Each row, then one of two labels for whether it has a hidden trait; a new part has new ones:
[-13  24 -11 -25  -3  -6  -9  -5  24   7   7  -1  12  -3  -3  18 -22   1
 -12  -2 -15   2  -1   2   6  -5 -10 -11   1  12  -3  -9  14   4  -8  -1
  -4  -1   3  -3 -22   1  38  -7   5  -7   8 -15 -19   9  14  -4   3   9
  -4  11  -4   0 -18  -7  -4  -7 -16  -1  -1   1  -9   1  -1   7  11   0] -> (54)
[-16 -13  -1 -12 -11  19  -5   9 -12  16  -4   0  12  11  14  20  14   0
  -9  -9 -14   2 -10  22  14  21  10 -15 -10  -5  -3  22  16  -4  -9   6
 -13  -4  14  10 -14  -6  14 -16  -1  -7 -19 -10 -23   4   6   0   2   8
   9  16   7 -26  -7  27  31  10  10 -14 -13   8 -18  15   7  19  10   3] -> (54)
[  6  -5  -9   2   8  -4  -1   1  26 -31  -8 -11   7 -10   2   2  -8   4
   1  21 -10   6   6 -12   4   3 -21  -1   4  -2   6 -11  14   4  -2  -8
   3 -10  -6   5  12   1  -3  29  -4  -1  -5   1  -2   5  -8   6  12  16
   9  -3 -14   8  -3 -13 -29   0  -4  -1  -9  -8   6  -5   3  42 -10 -20] -> (54)
[ 10 -26   1  15   4 -21   4 -11  -4 -10  -7   0  -3   4  -2  -7   7   1
  14   2   4   2  -2  -4   3  27  -6  -3  -3 -11   5  15  -7  10   5  -5
  10  -4   6  -2  26  -8 -19  13  -3   8  -9   2  10  -4  -9   3   9  -4
   3   0  -8  -1   6  -9  10   8  24  -6   8 -12   9  -1   2   0  -4  -3] -> (54)
[-10  11  -7 -16 -13 -22  -5 -10   6  -3  -6 -13   6  -4  19   4  12   3
 -49   8 -12   0  11  12 -19  38 -44  -6   2  18   2  29   5  -3  -1  -4
   0   2  -4  -3  -1  19  17  -9   0  -1  18  -5  -9   7   0   4  22  11
 -18  12  27  12  -7  -4  63  10 -39   6  12 -11   3 -14  -8  34  42  -7] -> (54)
[ -3  12   3  -3  -1  26  -1   9 -24   3   1   2   2 -10  -1   6  -6  -6
  13  -6  -1   0  -5   6  16 -14  26  -6 -10  -8  -7  11   7   5   1   8
 -10  -7  -1   3 -16  -9   6  -7   2  -5 -14  -2  -6   1   4  -3 -13   3
  24  -2  12  -6   0  12 -12   5  -4  -6 -11  14 -10   9   6  -2  -1   9] -> (54)
[ -8  -6 -10  -8  -3  38   4   8 -13  -1  -6   3   4 -12  12  16  16  -6
  -5  -7  -2  -3  -6   9   7   8  39  10  -8  -3  -6  31  21 -40  -4   8
 -19  -9 -15  20 -13   2  11 -10  -5 -11 -10  16  -7   3   3   3 -10  13
  21  12  -6 -11  -3  22  21   7   5  -4 -26  13 -12  15  15  11  12   6] -> (47)
[  1 -24   9   8  -6  23   1  13 -26   0 -11  -4   0   5  18  -3  21   0
  -1   2  -8   1  -3  12   4  17  10  -1 -10 -12   2  14   2  -4   0   4
  -6  -5   3  13   9   0 -18  13  -5  -1 -24   0  -2  -5  -6   4   3   3
  23   5   2 -13  12  25  20  12   8  -8  -9   3  -7   5   4  21  -1  -3] -> (47)
[ -5 -29  -7  -1   0  24   4  17  -1  -3  -4   1   4  14   1  10  17   1
  21  -3  -2   3  -5   3  13 -14  17   4  -5  -9   4 -10  13 -16  -5   6
  -2  -6  -1   6  -1  -5  -1  16  -3  -5  -7  12  -6   2  -1   2 -11   7
  13   2 -30 -11  -4  17 -29   1  11  -3 -13   8  -5  10  10   9 -23  -6] -> (47)
[  8   0  -7  20  13   3   0  -3   7 -13   2   2  -2  -8 -13  -4 -25   4
  19  15   7   7  -1 -11  15 -20   2   8  12  -6  -1 -28   6  15   2  -6
   4  -4   6   3   7 -14  -4  14  -2   6  -1   0   5   5  -8   0  -4   5
   4 -16  -3  14 -11 -20 -50  -7  -6  -2  -7   2   5   0  -1  -9 -15  -4] -> (54)
[ -7   9 -15 -28  -4   3  -5   2  48 -23   3  -8  12 -15   0  12  -7   1
   6   9 -19  -3  14 -15  -5 -13   6  -4  -5  19   2  -7  16 -13  -3  -4
  -8  -9 -24   8 -12  21  34  56   8 -18   0  -7 -21   5  15   1   1  16
  13  18 -40  12  -7  -7 -31   1 -14  10 -14  -5   3  -1   1  43  -8 -16] -> (54)
[ -7 -25 -13 -14   3   3   2 -10   6 -13  -3   4   8  -6  -2  17  -6  -1
   8 -10  -7   0  -9   0   7  12   8  -5  -4   0  -1  41  13 -26  -5  -3
   0   2  -1   9  -5   1  11  20  -2  -4   4   1 -14   1   8   2 -20   5
   3  15 -13 -18  -5 -17 -11   6  33  -5 -11  -1   9  10   9   9  -7  12] -> (47)
[ -8  -2  14 -14  -1  23   5  25   8  16  13   4   2  19  -8  10  13 -16
  34 -31  -1  -9  -9  -4   6 -26  36 -16 -26  -9   1 -18  -2 -18  -7  16
 -10  -6 -15  -8 -22   3   5  -1  10 -18 -24   4  -8 -11  21  -8  -7 -11
  33  12 -58 -23  14  54 -33  -9  43  -3 -10  11 -16  17  15 -11 -31  11] -> (54)
[  1  -1   4  -3   0  -6  -2   5   4  -7   0  -3   5   8   0   2  -6  -1
   1  -6 -10   2   1  -2   3  -5 -18 -13  -6  -1   2 -13  -1  13  -4  -1
   6   0   6  -5  -1   0   2  10   3  -1  -8  -9  -4   0   0  -1   2   0
  -1   5   1  -5   3  -1 -13  -2   3  -5   5  -3   3  -2  -4  15  -9  -1] -> (47)
[ -6 -14  15  -1  -5  14   5  14 -29   9  -6  -6   5  26  11   8  19  -9
   2 -22 -10  -3 -11  16   2  16 -16 -23 -21 -15   3  22  -5  -8  -6  11
   3   1  10  -6  -6  -3 -20 -23  -1  -2 -18  -1  -4  -7   4   0   0  -7
   6  11   4 -29  15  35  21   7  32 -12   1   6  -9  10   8  11  -6  13] -> (47)
[  4  12   7   2  -3  -7  -4  -1   4 -12  -7 -12   4  -7  11  -3  -2  -2
 -18   9 -13   0   8   2  -5  20 -18 -15  -5   2   1  13  -1  11   1  -2
  -3  -7  -3   1   4   8  -1  -1   2  -3 -15 -14  -4   0   0   2  21   7
  13   4  16   4   7   5  31   6 -14  -4   1  -7  -3  -4  -2  34  17  -7] -> (47)
[ -5   2   2  -3 -16   9   1  11 -18  11  -4  -4   0   6  12  -2  33  -1
 -22  -1  -1  -3   5  13  -9  12   2   5  -5   3   0  18   1  -6   2   6
  -5  -3 -11  -1  -6   8   2 -17   1  -5   0   7   0   3  -1   2   2   4
   2   2  14   7   3  24  37  11 -25   7   0   7  -6  -5  -1   5  18  -5] -> (54)
[  3   8 -14  -8  15  23   2  -1  28 -25   0   2   5 -26  -3  12 -24  -5
  18  -1  -4  -2   0 -19   9 -23  33   9   3   0  -2  -5  18 -30  -2  -1
 -11  -8 -24  15  -9   3  10  26  -2  -9  -3  14  -4   2   4   0  -7  11
  31   6 -37  -6  -4  -5 -43 -10  18   0 -28   4  -1  12  12  12 -16   3] -> (54)
[ -3 -17  -7  -9 -11  -2   2   9   7   1   2  -2   2   3  -9  -3  30   0
  17   1   0  -2  12  -3  -1   0  21   4  -9   9   3   2   6   0   4   1
  -1  -9 -18  -1   2   6  19  40   7 -10  -4   2  -8   0   7   0 -14   4
  12   0 -29  13  -4   1 -21  16 -13  11  -8   2   4  -2   3   9 -10 -15] -> (54)
[  2  21   4  -1 -10  15  -5  11 -21 -10  -7 -13   0 -13  10 -14   9   3
 -22  18  -9   1  15   6  -7 -15 -15   4  -2  12  -4  -1  -2  19   5  -1
  -1   0  -8   0  -8  14   5   8   2  -2  -8  -9  -3   1  -2   3  -6   9
   2   3  37  20   1  -4   0  14 -57  12   3   7   5 -14 -11  27   7  -7] -> (54)
